Below are the code and all the weights of a small trained network. Each question names an input and a class and asks about switching units off, where a switched-off unit gives its printed mean instead of its output.

import numpy as np


def w(rows, s, z=0):
    codes = np.array(rows[::2]) - 128.0
    scale = np.full(codes.shape[1], s)
    scale[-1] = z or s
    return codes * scale


def f(y):
    return y / 2 * (1 + np.tanh(0.7978845608 * (y + 0.044715 * y**3)))


def log_softmax(a):
    a = a - a.max(-1, keepdims=True)
    return a - np.log(np.exp(a).sum(-1, keepdims=True))


def net(x, mask):
    res = np.array(x, float).reshape(1, 6) / 4 @ E
    y = f(res @ A[0][:, :-1].T + A[0][:, -1])
    res = res + np.where(mask, y, B[0][:, -1]) @ B[0][:, :-1]
    return log_softmax(res[-1] @ U[:, :-1].T + U[:, -1])


A, B = {}, {}
E = w([
[53,112,133,177,28,165,154,89,206,167,100],'x0',
[141,133,212,135,198,82,125,126,173,254,117],'x1',
[94,192,152,201,150,80,45,68,122,63,60],'x2',
[42,202,118,170,171,219,154,189,82,175,143],'x3',
[177,153,55,147,89,53,139,170,83,190,66],'x4',
[102,156,45,65,138,144,53,55,151,198,183],'x5',
],0.0084)
A[0] = w([
[223,29,140,73,83,59,89,77,183,93,99,74],'neuron 0',
[119,4,135,89,156,164,182,186,161,146,195,113],'neuron 1',
[116,139,189,180,132,128,193,190,115,83,108,80],'neuron 2',
[151,119,68,139,61,172,124,123,83,64,146,100],'neuron 3',
[96,140,185,124,178,104,121,130,160,182,108,75],'neuron 4',
[103,116,79,107,99,184,131,128,96,22,131,153],'neuron 5',
[110,188,153,198,163,110,59,102,146,72,121,95],'neuron 6',
[139,168,194,60,180,143,114,124,115,72,191,138],'neuron 7',
[167,96,169,132,199,127,118,128,166,207,103,149],'neuron 8',
[84,193,40,59,151,128,58,50,171,176,188,121],'neuron 9',
[76,105,126,186,73,122,153,90,186,167,137,103],'neuron 10',
[131,130,60,130,78,143,96,140,88,80,156,115],'neuron 11',
[194,106,100,88,198,113,112,141,86,91,130,138],'neuron 12',
[175,164,22,157,86,22,119,196,43,237,2,112],'neuron 13',
[71,103,158,189,52,131,191,123,198,165,95,147],'neuron 14',
[164,123,158,84,192,133,79,155,37,111,135,57],'neuron 15',
[97,97,212,106,171,154,106,103,150,120,163,64],'neuron 16',
[113,114,195,116,160,106,116,133,150,185,122,120],'neuron 17',
[90,122,98,145,52,168,128,95,184,149,103,162],'neuron 18',
[120,167,97,79,100,121,34,63,155,158,187,7],'neuron 19',
[184,111,111,116,101,147,204,165,122,169,182,77],'neuron 20',
[180,160,109,124,207,102,128,170,65,121,157,101],'neuron 21',
[164,67,135,54,121,189,197,187,119,158,153,77],'neuron 22',
[90,113,229,108,152,132,132,98,141,82,193,77],'neuron 23',
[149,111,182,145,157,105,125,115,141,177,139,57],'neuron 24',
[65,91,186,113,157,157,114,102,139,103,160,17],'neuron 25',
[117,195,166,188,173,102,91,84,121,79,47,121],'neuron 26',
[159,82,197,128,113,114,163,213,181,59,73,62],'neuron 27',
[169,141,133,163,179,114,135,124,161,203,83,148],'neuron 28',
[157,163,133,111,202,72,129,163,95,114,162,132],'neuron 29',
[128,118,195,192,134,107,229,105,92,90,95,20],'neuron 30',
[58,240,111,156,173,216,158,196,68,169,124,100],'neuron 31',
],0.0076,0.0019)
B[0] = w([
[195,116,209,152,68,83,43,117,136,181,156,216],'neuron 0',
[76,207,81,92,63,99,106,93,124,171,97,191],'neuron 1',
[193,157,116,109,180,112,143,158,119,141,187,179],'neuron 2',
[145,75,138,162,187,172,129,102,24,184,69,173],'neuron 3',
[141,99,138,167,133,152,128,90,72,165,81,174],'neuron 4',
[139,86,158,160,167,177,122,82,62,197,67,184],'neuron 5',
[87,218,74,56,72,89,115,86,124,176,79,188],'neuron 6',
[108,121,124,170,94,189,134,109,174,46,133,171],'neuron 7',
[115,95,117,162,161,167,160,94,69,157,94,186],'neuron 8',
[185,166,109,119,206,113,186,195,93,112,193,224],'neuron 9',
[115,108,79,182,157,131,126,139,199,95,118,182],'neuron 10',
[117,82,147,163,154,160,180,127,77,179,83,165],'neuron 11',
[135,102,86,183,103,154,115,131,184,102,115,173],'neuron 12',
[87,125,191,62,62,227,208,95,126,22,190,249],'neuron 13',
[132,107,73,190,141,142,123,132,211,73,115,203],'neuron 14',
[103,113,63,189,154,130,98,122,212,105,127,172],'neuron 15',
[131,127,154,114,106,189,162,94,115,100,149,170],'neuron 16',
[116,90,153,158,150,163,160,97,76,177,62,172],'neuron 17',
[135,123,106,180,150,146,119,152,182,101,137,187],'neuron 18',
[208,168,112,87,173,108,170,186,128,158,170,184],'neuron 19',
[79,204,77,94,81,104,95,96,112,153,96,169],'neuron 20',
[118,109,98,196,120,136,134,136,215,89,115,179],'neuron 21',
[79,200,76,89,118,88,96,103,119,180,89,186],'neuron 22',
[104,119,158,76,86,176,168,135,93,80,166,175],'neuron 23',
[110,97,125,150,171,149,106,118,83,190,92,158],'neuron 24',
[81,120,180,97,73,149,169,117,128,69,166,161],'neuron 25',
[90,201,58,51,80,87,115,105,123,182,81,203],'neuron 26',
[210,177,104,100,200,89,165,167,115,142,190,187],'neuron 27',
[110,115,156,163,153,178,158,133,68,121,98,178],'neuron 28',
[89,92,89,179,119,128,133,128,191,97,117,173],'neuron 29',
[198,181,101,107,202,78,192,186,118,133,165,175],'neuron 30',
[222,79,246,156,50,44,2,136,158,206,186,230],'neuron 31',
],0.0075,0.012)
U = w([
[71,229,55,69,87,90,99,92,118,160,66,116],'0',
[191,171,98,104,227,105,171,199,111,137,195,115],'1',
[118,59,141,165,180,170,138,95,47,161,40,132],'2',
[180,97,214,148,64,79,19,123,154,159,168,111],'3',
[100,95,56,195,143,144,119,135,231,85,108,120],'4',
[82,132,176,76,73,185,184,103,115,59,169,151],'5',
[101,99,134,119,142,103,103,149,123,117,119,206],'6',
[6,48,150,58,191,34,98,204,110,93,111,7],'7',
],0.013,0.012)

Each question gives the input, the list of numbers given to net, and the class t.
The units are the neurons (one row each of A and B). Each row of codes is followed by its name. A weight is (code - 128) times the scale printed after its matrix; where a second scale follows, it is the last column's (A, B and U).
mask holds one flag per neuron, in row order. A switched-off neuron (its flag False) gives its mean, the last column of its row in B, instead of its output. The means were averaged over made-up inputs and are rounded, as every weight is.
A unit's drop is (log p(t) with every unit on - log p(t) with that unit switched off) / (log p(t) with every unit on - log p(t) with every unit switched off).
The circuit of an input: a set's keep is (log p(t) with only the set's units on - log p(t) with every unit switched off) / (log p(t) with every unit on - log p(t) with every unit switched off). Starting from the 12 units with the biggest drops (on a tie, the unit counted first), units are removed one at a time, each time the one whose removal leaves the highest keep (on an exact tie, the one counted first), for as long as the keep stays at least 0.8.
circuit, biggest first: the units of the circuit, biggest drop first
most important unit: the unit with the biggest drop
k most important neurons: the k neurons with the biggest drops, biggest first
drop of u: that unit's drop, to one decimal
input [5,-5,-6,-1,0,5], class 0: most important unit => neuron 1
input [1,1,-5,4,-2,-5], class 0: circuit, biggest first => neuron 1; neuron 22
input [4,-7,-3,3,7,8], class 1: 2 most important neurons => neuron 9; neuron 19
input [8,-1,2,7,8,-6], class 4: 2 most important neurons => neuron 14; neuron 10
input [5,4,-5,1,-5,5], class 0: 3 most important neurons => neuron 1; neuron 13; neuron 22
input [-2,5,-2,-5,-4,-4], class 2: 4 most important neurons => neuron 31; neuron 8; neuron 13; neuron 17
input [-5,0,1,6,-6,-2], class 3: 2 most important neurons => neuron 31; neuron 13
input [4,-5,3,-4,-5,4], class 2: circuit, biggest first => neuron 5; neuron 3
input [5,-5,-4,-6,-2,7], class 1: 3 most important neurons => neuron 9; neuron 31; neuron 19
input [-5,8,4,8,7,-4], class 2: 2 most important neurons => neuron 28; neuron 8
input [-1,8,7,-2,-8,-7], class 2: 2 most important neurons => neuron 13; neuron 17
input [-8,7,-6,0,-4,-1], class 4: 2 most important neurons => neuron 15; neuron 21
input [-1,-8,-6,1,-3,-8], class 1: 2 most important neurons => neuron 27; neuron 2
input [-5,8,-3,-6,-4,-7], class 2: 4 most important neurons => neuron 8; neuron 17; neuron 9; neuron 24
input [8,-7,-4,1,-4,-2], class 4: most important unit => neuron 14
input [7,2,-8,6,6,-5], class 0: 3 most important neurons => neuron 20; neuron 22; neuron 1
input [-7,2,3,5,6,-4], class 4: circuit, biggest first => neuron 21; neuron 29
input [1,0,-6,-8,-6,-5], class 3: 2 most important neurons => neuron 0; neuron 13
input [8,-6,-7,1,4,7], class 4: drop of neuron 20 => -0.1
input [-6,-8,6,7,4,4], class 2: drop of neuron 5 => 0.3
input [-7,5,-5,0,-8,2], class 5: most important unit => neuron 23
input [-5,-3,7,0,1,-2], class 0: drop of neuron 17 => 0.0
